Here is a tiny trained network, its code and every weight. The questions are about switching its units off for an input and a class, where a switched-off unit gives its printed mean instead of its output.

import numpy as np


def w(rows, s, z=0):
    codes = np.array(rows[::2]) - 128.0
    scale = np.full(codes.shape[1], s)
    scale[-1] = z or s
    return codes * scale


def f(y):
    return np.maximum(y, 0)


def log_softmax(a):
    a = a - a.max(-1, keepdims=True)
    return a - np.log(np.exp(a).sum(-1, keepdims=True))


def net(x, mask):
    res = np.array(x, float).reshape(1, 5) / 4 @ E
    y = f(res @ A[0][:, :-1].T + A[0][:, -1])
    res = res + np.where(mask, y, B[0][:, -1]) @ B[0][:, :-1]
    return log_softmax(res[-1] @ U[:, :-1].T + U[:, -1])


A, B = {}, {}
E = w([
[26,137,78,58],'x0',
[127,128,128,128],'x1',
[163,246,129,104],'x2',
[189,88,50,46],'x3',
[125,143,33,209],'x4',
],0.011)
A[0] = w([
[205,215,104,34,252],'N1',
[170,106,97,26,216],'N2',
[109,2,133,146,120],'N3',
[180,87,27,111,179],'N4',
[193,110,129,131,133],'N5',
[104,87,118,133,76],'N6',
[103,133,174,89,63],'N7',
[179,117,176,122,89],'N8',
[59,100,162,178,172],'N9',
[135,191,87,139,173],'N10',
[54,27,80,176,74],'N11',
[76,138,89,110,56],'N12',
[72,73,124,74,55],'N13',
[164,144,135,131,158],'N14',
[70,154,205,112,85],'N15',
[59,136,117,125,80],'N16',
[187,154,147,183,121],'N17',
[142,125,193,104,96],'N18',
[214,153,86,160,90],'N19',
[117,115,184,94,85],'N20',
[54,2,181,117,155],'N21',
[89,160,71,223,103],'N22',
[203,117,176,164,118],'N23',
[155,99,87,113,127],'N24',
[91,63,108,114,107],'N25',
[186,124,141,174,69],'N26',
[74,173,216,188,206],'N27',
[134,79,87,74,177],'N28',
[135,49,125,144,182],'N29',
[176,92,105,56,219],'N30',
[62,208,89,87,119],'N31',
[147,179,140,113,168],'N32',
[118,161,82,157,57],'N33',
[131,120,69,221,71],'N34',
[88,158,120,89,81],'N35',
[18,131,89,101,42],'N36',
[57,194,182,153,149],'N37',
[96,122,152,151,205],'N38',
[122,95,61,202,84],'N39',
[144,84,252,39,70],'N40',
[179,83,145,170,125],'N41',
[82,204,179,163,201],'N42',
[67,134,165,175,120],'N43',
[65,132,158,77,190],'N44',
[92,126,154,172,132],'N45',
[160,146,62,167,87],'N46',
[146,126,114,204,89],'N47',
],0.012,0.0034)
B[0] = w([
[158,144,118,222,251],'N1',
[119,77,115,178,241],'N2',
[169,242,151,155,223],'N3',
[134,63,116,174,238],'N4',
[28,68,219,130,174],'N5',
[151,188,172,146,159],'N6',
[161,116,118,80,161],'N7',
[106,108,156,84,171],'N8',
[125,108,133,186,199],'N9',
[172,145,149,139,189],'N10',
[180,175,180,137,234],'N11',
[75,111,254,57,175],'N12',
[114,146,183,101,193],'N13',
[82,128,184,180,160],'N14',
[168,112,103,136,179],'N15',
[89,113,169,124,171],'N16',
[101,108,209,134,198],'N17',
[176,82,133,75,170],'N18',
[136,82,221,115,195],'N19',
[177,115,92,66,167],'N20',
[190,165,151,172,237],'N21',
[197,97,72,70,225],'N22',
[24,110,186,59,201],'N23',
[77,123,112,150,178],'N24',
[143,131,196,166,189],'N25',
[60,128,222,65,181],'N26',
[121,82,97,172,233],'N27',
[115,67,126,183,211],'N28',
[153,191,145,207,196],'N29',
[99,74,96,214,223],'N30',
[127,130,254,117,207],'N31',
[166,188,186,193,173],'N32',
[211,119,151,42,170],'N33',
[141,121,86,47,215],'N34',
[108,152,247,120,168],'N35',
[65,106,204,54,211],'N36',
[144,87,82,162,205],'N37',
[108,126,65,157,171],'N38',
[205,141,127,54,210],'N39',
[237,110,74,42,230],'N40',
[30,182,205,100,188],'N41',
[141,110,96,192,214],'N42',
[124,24,84,126,189],'N43',
[122,99,128,145,191],'N44',
[110,71,110,150,176],'N45',
[143,110,114,72,190],'N46',
[134,109,132,61,189],'N47',
],0.0054,0.012)
U = w([
[73,138,194,85,77],'0',
[242,120,92,37,84],'1',
[132,89,101,194,91],'2',
[197,247,164,185,106],'3',
[150,139,139,140,253],'4',
[118,192,104,148,149],'5',
],0.012,0.0067)

Each question gives the input, the list of numbers given to net, and the class t.
The units are the neurons (one row each of A and B). Each row of codes is followed by its name. A weight is (code - 128) times the scale printed after its matrix; where a second scale follows, it is the last column's (A, B and U).
mask holds one flag per neuron, in row order. A switched-off neuron (its flag False) gives its mean, the last column of its row in B, instead of its output. The means were averaged over made-up inputs and are rounded, as every weight is.
A unit's drop is (log p(t) with every unit on - log p(t) with that unit switched off) / (log p(t) with every unit on - log p(t) with every unit switched off).
The circuit of an input: a set's keep is (log p(t) with only the set's units on - log p(t) with every unit switched off) / (log p(t) with every unit on - log p(t) with every unit switched off). Starting from the 12 units with the biggest drops (on a tie, the unit counted first), units are removed one at a time, each time the one whose removal leaves the highest keep (on an exact tie, the one counted first), for as long as the keep stays at least 0.8.
circuit, biggest first: the units of the circuit, biggest drop first
k most important neurons: the k neurons with the biggest drops, biggest first
drop of u: that unit's drop, to one decimal
input [-3,6,6,4,-1], class 3: circuit, biggest first => N1
input [-8,6,-8,-4,6], class 0: circuit, biggest first => N41; N26
input [-5,3,7,5,-6], class 3: 2 most important neurons => N1; N32
input [-2,-4,1,8,-7], class 2: circuit, biggest first => N30; N2
input [-3,0,-6,-3,-3], class 3: circuit, biggest first => N3; N21
input [-8,7,-6,0,8], class 0: circuit, biggest first => N41; N26; N23
input [2,-2,-7,2,-6], class 3: circuit, biggest first => N3; N21
input [-6,4,1,-7,2], class 2: circuit, biggest first => N27; N43
input [8,7,7,-3,8], class 0: 3 most important neurons => N31; N36; N12
input [-3,-4,-2,4,-3], class 2: circuit, biggest first => N30; N39; N2
input [7,-5,1,-4,8], class 1: circuit, biggest first => N22; N33
input [0,2,-6,4,-3], class 3: circuit, biggest first => N3; N21; N29
input [5,-6,-8,4,-8], class 1: 4 most important neurons => N40; N20; N1; N7
input [-5,3,-8,-7,-4], class 3: circuit, biggest first => N3
input [-2,7,-7,-8,-4], class 2: 2 most important neurons => N43; N27
input [-6,4,3,3,8], class 1: drop of N34 => 0.1
input [-6,8,5,1,8], class 1: drop of N22 => 0.2
input [3,6,-4,3,7], class 1: drop of N33 => 0.0
